Below is a small trained network, with its code and all its weights. Each question gives an input and a target symbol and asks what happens when units are switched off, that is, made to give their printed mean instead of their output.

import numpy as np


def w(rows, s, z=0):
    codes = np.array(rows[::2]) - 128.0
    scale = np.full(codes.shape[1], s)
    scale[-1] = z or s
    return codes * scale


def softmax(a):
    e = np.exp(a - a.max(-1, keepdims=True))
    return e / e.sum(-1, keepdims=True)


def log_softmax(a):
    a = a - a.max(-1, keepdims=True)
    return a - np.log(np.exp(a).sum(-1, keepdims=True))


def net(x, mask):
    ids = ['ΔΛΨΩαγηθμστ'.index(c) for c in x.split()]
    T = len(ids)
    res = E[ids] + P[:T]
    u = 0
    for l in range(2):
        r = res
        for j in range(3):
            rows = slice(2 * j, 2 * j + 2)
            q, k, v = (r @ M[l][rows].T for M in (Q, K, V))
            z = softmax(np.where(np.tri(T) > 0, q @ k.T / 2**0.5, -1e9)) @ v
            o = O[l][rows]
            res = res + np.where(mask[u + j], z, o[:, -1]) @ o[:, :-1]
        u += 3
    return log_softmax(res[-1] @ U[:, :-1].T + U[:, -1])


Q, K, V, O = {}, {}, {}, {}
E = w([
[162,189,107],'Δ',
[147,183,111],'Λ',
[147,181,106],'Ψ',
[131,181,122],'Ω',
[148,166,123],'α',
[104,213,77],'γ',
[181,144,129],'η',
[207,155,96],'θ',
[120,150,160],'μ',
[159,123,176],'σ',
[247,3,204],'τ',
],0.0057)
P = w([
[236,215,141],'0',
[32,49,76],'1',
[226,179,208],'2',
[25,42,58],'3',
[189,150,248],'4',
[64,86,33],'5',
[171,148,254],'6',
[45,75,63],'7',
],0.0066)
Q[0] = w([
[212,110,244],'0.h1',
[228,179,181],'0.h1',
[84,108,39],'0.h2',
[200,163,190],'0.h2',
[155,144,240],'0.h3',
[127,174,255],'0.h3',
],0.0074)
K[0] = w([
[129,255,138],'0.h1',
[90,253,70],'0.h1',
[155,37,227],'0.h2',
[62,195,58],'0.h2',
[239,190,176],'0.h3',
[206,226,182],'0.h3',
],0.0071)
V[0] = w([
[34,168,91],'0.h1',
[49,192,16],'0.h1',
[109,254,82],'0.h2',
[135,235,95],'0.h2',
[208,233,216],'0.h3',
[14,52,66],'0.h3',
],0.006)
O[0] = w([
[81,173,179,76],'0.h1',
[29,209,139,105],'0.h1',
[74,254,95,197],'0.h2',
[110,200,97,206],'0.h2',
[222,226,144,244],'0.h3',
[30,71,130,4],'0.h3',
],0.0068,0.002)
Q[1] = w([
[86,11,2],'1.h1',
[135,200,146],'1.h1',
[235,64,162],'1.h2',
[63,222,118],'1.h2',
[101,94,12],'1.h3',
[111,127,56],'1.h3',
],0.0057)
K[1] = w([
[69,27,53],'1.h1',
[167,202,147],'1.h1',
[243,253,173],'1.h2',
[27,20,79],'1.h2',
[209,212,75],'1.h3',
[111,206,115],'1.h3',
],0.0056)
V[1] = w([
[246,146,193],'1.h1',
[102,51,101],'1.h1',
[237,225,187],'1.h2',
[223,192,116],'1.h2',
[103,131,185],'1.h3',
[149,252,123],'1.h3',
],0.0044)
O[1] = w([
[197,178,253,192],'1.h1',
[112,28,111,65],'1.h1',
[207,50,48,254],'1.h2',
[251,90,43,230],'1.h2',
[198,146,142,107],'1.h3',
[120,111,68,241],'1.h3',
],0.0043,0.0052)
U = w([
[211,186,109,158],'Δ',
[144,160,242,244],'Λ',
[120,119,128,2],'Ψ',
[114,113,133,46],'Ω',
[114,122,122,40],'α',
[45,166,61,167],'γ',
[111,113,99,93],'η',
[109,121,68,83],'θ',
[88,108,134,141],'μ',
[108,97,117,120],'σ',
[148,2,50,153],'τ',
],0.0064,0.0033)

Each question gives the input, a string of symbols that net reads in full, and the target symbol t.
The units are the heads (2 rows each of Q, K, V and O). Each row of codes is followed by its name. A weight is (code - 128) times the scale printed after its matrix; where a second scale follows, it is the last column's (O and U).
mask holds one flag per head, layer by layer. A switched-off head (its flag False) gives its mean, the last column of its rows in O, instead of its output. The means were averaged over made-up inputs and are rounded, as every weight is.
A unit's drop is (log p(t) with every unit on - log p(t) with that unit switched off) / (log p(t) with every unit on - log p(t) with every unit switched off).
The circuit of an input: a set's keep is (log p(t) with only the set's units on - log p(t) with every unit switched off) / (log p(t) with every unit on - log p(t) with every unit switched off). Starting from all 6 units, units are removed one at a time, each time the one whose removal leaves the highest keep (on an exact tie, the one counted first), for as long as the keep stays at least 0.8.
circuit, biggest first: the units of the circuit, biggest drop first
most important unit: the unit with the biggest drop
which heads matter: for each layer, one digit per head in row order, 1 if its drop is at least 0.15 and else 0, layers parted by /
drop of u: that unit's drop, to one decimal
input Ψ Ω γ γ Ω Ψ, target γ: circuit, biggest first	[0.h3 1.h2 0.h1 1.h1]
input Ψ τ γ μ, target τ: which heads matter	111 / 100
input γ Δ τ α, target τ: circuit, biggest first	[0.h2 0.h3 0.h1 1.h1]
input θ γ γ σ τ Λ, target τ: circuit, biggest first	[0.h2 0.h3 1.h1]
input γ γ γ Λ, target γ: circuit, biggest first	[0.h3 1.h2 0.h1 1.h1]
input Λ σ τ Ω τ Ψ, target τ: circuit, biggest first	[0.h2 0.h3 0.h1 1.h2]
input τ γ Ω τ, target τ: circuit, biggest first	[0.h3 1.h2 1.h1 0.h2]
input γ γ τ Δ τ γ, target τ: circuit, biggest first	[0.h2 0.h1 0.h3 1.h1]
input θ γ η τ τ τ μ Δ, target τ: circuit, biggest first	[0.h2 0.h3 0.h1 1.h2]
input Ψ Ψ γ γ γ Δ, target γ: most important unit	0.h3
input γ τ σ Ω, target τ: circuit, biggest first	[0.h2 0.h3 0.h1 1.h1]
input η μ α Ω α τ τ θ, target τ: drop of 1.h2	0.2
input Λ τ γ α, target τ: drop of 0.h3	0.5
input γ γ Ψ Δ, target γ: drop of 0.h3	0.4
input γ γ τ Ω, target τ: most important unit	0.h2
